Below is a small trained network, with its code and all its weights. Each question gives an input and a target symbol and asks what happens when units are switched off, that is, made to give their printed mean instead of their output.

import numpy as np


def w(rows, s, z=0):
    codes = np.array(rows[::2]) - 128.0
    scale = np.full(codes.shape[1], s)
    scale[-1] = z or s
    return codes * scale


def norm(h):
    return h / np.sqrt((h * h).mean(-1, keepdims=True) + 1e-5)


def f(y):
    return np.maximum(y, 0)


def softmax(a):
    e = np.exp(a - a.max(-1, keepdims=True))
    return e / e.sum(-1, keepdims=True)


def log_softmax(a):
    a = a - a.max(-1, keepdims=True)
    return a - np.log(np.exp(a).sum(-1, keepdims=True))


def net(x, mask):
    ids = ['αζηθσω'.index(c) for c in x.split()]
    T = len(ids)
    res = E[ids] + P[:T]
    u = 0
    for l in range(2):
        q, k, v = (norm(res) @ M[l].T for M in (Q, K, V))
        z = softmax(np.where(np.tri(T) > 0, q @ k.T / 2**0.5, -1e9)) @ v
        res = res + np.where(mask[u], z, O[l][:, -1]) @ O[l][:, :-1]
        u += 1
        y = f(norm(res) @ A[l][:, :-1].T + A[l][:, -1])
        res = res + np.where(mask[u : u + 8], y, B[l][:, -1]) @ B[l][:, :-1]
        u += 8
    return log_softmax(norm(res)[-1] @ U[:, :-1].T + U[:, -1])


Q, K, V, O, A, B = {}, {}, {}, {}, {}, {}
E = w([
[135,153,135,115,153,171,104,164,73],'α',
[103,109,149,137,93,176,150,156,73],'ζ',
[135,122,170,85,163,201,164,110,99],'η',
[187,39,85,194,173,173,168,72,59],'θ',
[118,162,91,107,184,95,216,221,152],'σ',
[163,159,196,247,95,82,139,118,132],'ω',
],0.0015)
P = w([
[186,128,151,105,113,141,85,186,9],'0',
[198,137,90,41,4,55,159,139,28],'1',
[131,114,171,155,121,149,115,171,59],'2',
[158,147,66,89,29,101,164,93,101],'3',
[74,112,157,147,163,148,96,181,106],'4',
[122,167,58,109,68,135,146,77,139],'5',
[73,113,141,165,162,152,86,155,162],'6',
[91,173,46,139,95,144,156,78,190],'7',
[62,123,127,178,180,158,54,153,198],'8',
],0.0015)
Q[0] = w([
[1,140,222,246,222,232,35,244,169],'L0H1',
[211,220,70,12,33,28,159,40,225],'L0H1',
],0.005)
K[0] = w([
[80,98,89,234,190,128,90,80,253],'L0H1',
[179,85,152,52,81,181,91,133,7],'L0H1',
],0.0044)
V[0] = w([
[93,23,10,113,192,162,252,200,132],'L0H1',
[171,20,87,117,117,151,95,57,9],'L0H1',
],0.0017)
O[0] = w([
[156,199,198,99,44,115,34,68,102,209],'L0H1',
[110,51,105,158,127,90,56,133,252,248],'L0H1',
],0.0022,0.0012)
A[0] = w([
[133,58,204,141,136,60,21,156,250,28],'L0N1',
[162,214,52,51,141,46,82,154,186,162],'L0N2',
[149,121,142,95,159,210,87,132,107,73],'L0N3',
[113,134,115,35,155,58,223,161,129,7],'L0N4',
[74,136,140,126,178,143,74,217,127,181],'L0N5',
[164,121,162,9,127,126,182,31,178,6],'L0N6',
[120,131,182,217,137,123,127,133,93,46],'L0N7',
[141,182,155,107,188,111,106,133,149,87],'L0N8',
],0.0023,0.0015)
B[0] = w([
[38,85,191,231,254,39,116,39,89,147],'L0N1',
[125,126,193,151,186,188,105,151,63,196],'L0N2',
[130,100,116,144,125,91,189,134,133,179],'L0N3',
[111,26,108,225,131,118,148,124,193,155],'L0N4',
[161,96,110,101,91,116,113,100,179,249],'L0N5',
[208,47,192,98,99,161,130,175,164,142],'L0N6',
[139,116,116,66,151,163,139,183,107,170],'L0N7',
[111,142,111,112,82,138,140,94,136,146],'L0N8',
],0.0031,0.002)
Q[1] = w([
[97,224,119,194,193,47,237,28,3],'L1H1',
[66,79,196,156,188,252,79,188,174],'L1H1',
],0.0042)
K[1] = w([
[201,70,72,188,84,36,38,253,42],'L1H1',
[133,229,106,197,225,151,142,88,186],'L1H1',
],0.0041)
V[1] = w([
[81,154,162,140,95,84,192,109,114],'L1H1',
[95,129,7,193,56,77,48,209,33],'L1H1',
],0.002)
O[1] = w([
[91,69,110,158,115,143,78,230,139,61],'L1H1',
[6,253,92,104,206,110,116,78,249,251],'L1H1',
],0.0017,0.0014)
A[1] = w([
[84,92,97,144,253,136,239,221,107,2],'L1N1',
[96,177,134,175,113,83,148,93,138,141],'L1N2',
[208,153,40,106,142,106,145,59,151,50],'L1N3',
[70,131,59,75,45,134,142,113,181,63],'L1N4',
[159,150,148,176,81,86,137,122,94,118],'L1N5',
[69,94,151,119,145,144,121,132,107,141],'L1N6',
[141,116,127,146,157,139,172,99,75,122],'L1N7',
[131,204,197,95,176,196,69,91,25,60],'L1N8',
],0.0042,0.0035)
B[1] = w([
[14,105,112,192,82,58,252,249,123,226],'L1N1',
[170,52,164,139,142,131,111,116,120,193],'L1N2',
[21,99,58,40,143,197,164,55,25,148],'L1N3',
[160,223,103,80,96,75,68,155,218,248],'L1N4',
[84,120,118,166,222,111,89,77,174,148],'L1N5',
[162,165,111,139,146,102,152,90,138,205],'L1N6',
[108,157,133,107,64,132,120,171,165,162],'L1N7',
[133,221,204,146,203,185,121,172,68,254],'L1N8',
],0.0038,0.0025)
U = w([
[42,103,31,23,135,177,135,43,53,3],'α',
[157,221,84,76,65,69,50,135,224,55],'ζ',
[253,17,173,97,40,198,136,161,108,150],'η',
[131,53,163,211,219,55,68,27,154,140],'θ',
[137,230,207,138,211,204,103,169,39,163],'σ',
[24,105,117,189,99,67,229,232,128,65],'ω',
],0.0037,0.00036)

Each question gives the input, a string of symbols that net reads in full, and the target symbol t.
The units are the heads (2 rows each of Q, K, V and O) and the neurons (one row each of A and B). Each row of codes is followed by its name. A weight is (code - 128) times the scale printed after its matrix; where a second scale follows, it is the last column's (O, A, B and U).
mask holds one flag per unit, layer by layer, with each layer's heads first. A switched-off unit (its flag False) gives its mean, the last column of its rows in O or B, instead of its output. The means were averaged over made-up inputs and are rounded, as every weight is.
A unit's drop is (log p(t) with every unit on - log p(t) with that unit switched off) / (log p(t) with every unit on - log p(t) with every unit switched off).
The circuit of an input: a set's keep is (log p(t) with only the set's units on - log p(t) with every unit switched off) / (log p(t) with every unit on - log p(t) with every unit switched off). Starting from the 12 units with the biggest drops (on a tie, the unit counted first), units are removed one at a time, each time the one whose removal leaves the highest keep (on an exact tie, the one counted first), for as long as the keep stays at least 0.8.
circuit, biggest first: the units of the circuit, biggest drop first
most important unit: the unit with the biggest drop
k most important neurons: the k neurons with the biggest drops, biggest first
top k neurons in layer l: the k neurons of layer l with the biggest drops, biggest first
drop of u: that unit's drop, to one decimal
input η ζ α ζ ζ η ζ, target η: top neuron in layer 0 => (L0N5)
input σ α ζ θ ω η ζ η ω, target ω: circuit, biggest first => (L0H1 L1N1)
input α α α, target α: top 3 neurons in layer 1 => (L1N3 L1N8 L1N1)
input α ζ ζ α, target σ: circuit, biggest first => (L0N2 L1N8)
input θ α σ α η ω θ, target ω: circuit, biggest first => (L1N1 L0H1)
input ω ζ η η σ η α α ζ, target ζ: top 3 neurons in layer 0 => (L0N6 L0N5 L0N2)
input ζ ζ ζ η σ ζ ζ σ ω, target ω: 2 most important neurons => (L0N7 L1N1)
input η η θ, target θ: top 2 neurons in layer 1 => (L1N1 L1N8)
input ζ θ σ α σ ζ θ, target σ: circuit, biggest first => (L0H1 L1N8)
input ζ ζ σ ζ ζ η α α α, target α: 2 most important neurons => (L0N5 L0N6)
input α η η, target η: top 3 neurons in layer 1 => (L1N1 L1N8 L1N4)
input θ ζ ζ, target θ: 2 most important neurons => (L0N1 L1N1)
input ω α θ α α, target θ: 2 most important neurons => (L0N1 L0N5)
input ω ζ ζ ζ ζ, target ζ: most important unit => L0N5
input η ζ ζ, target η: drop of L0H1 => 0.5
input ω α ζ σ α ζ σ, target σ: drop of L0H1 => 2.1
input σ ζ η ζ α, target η: drop of L1N8 => 0.3
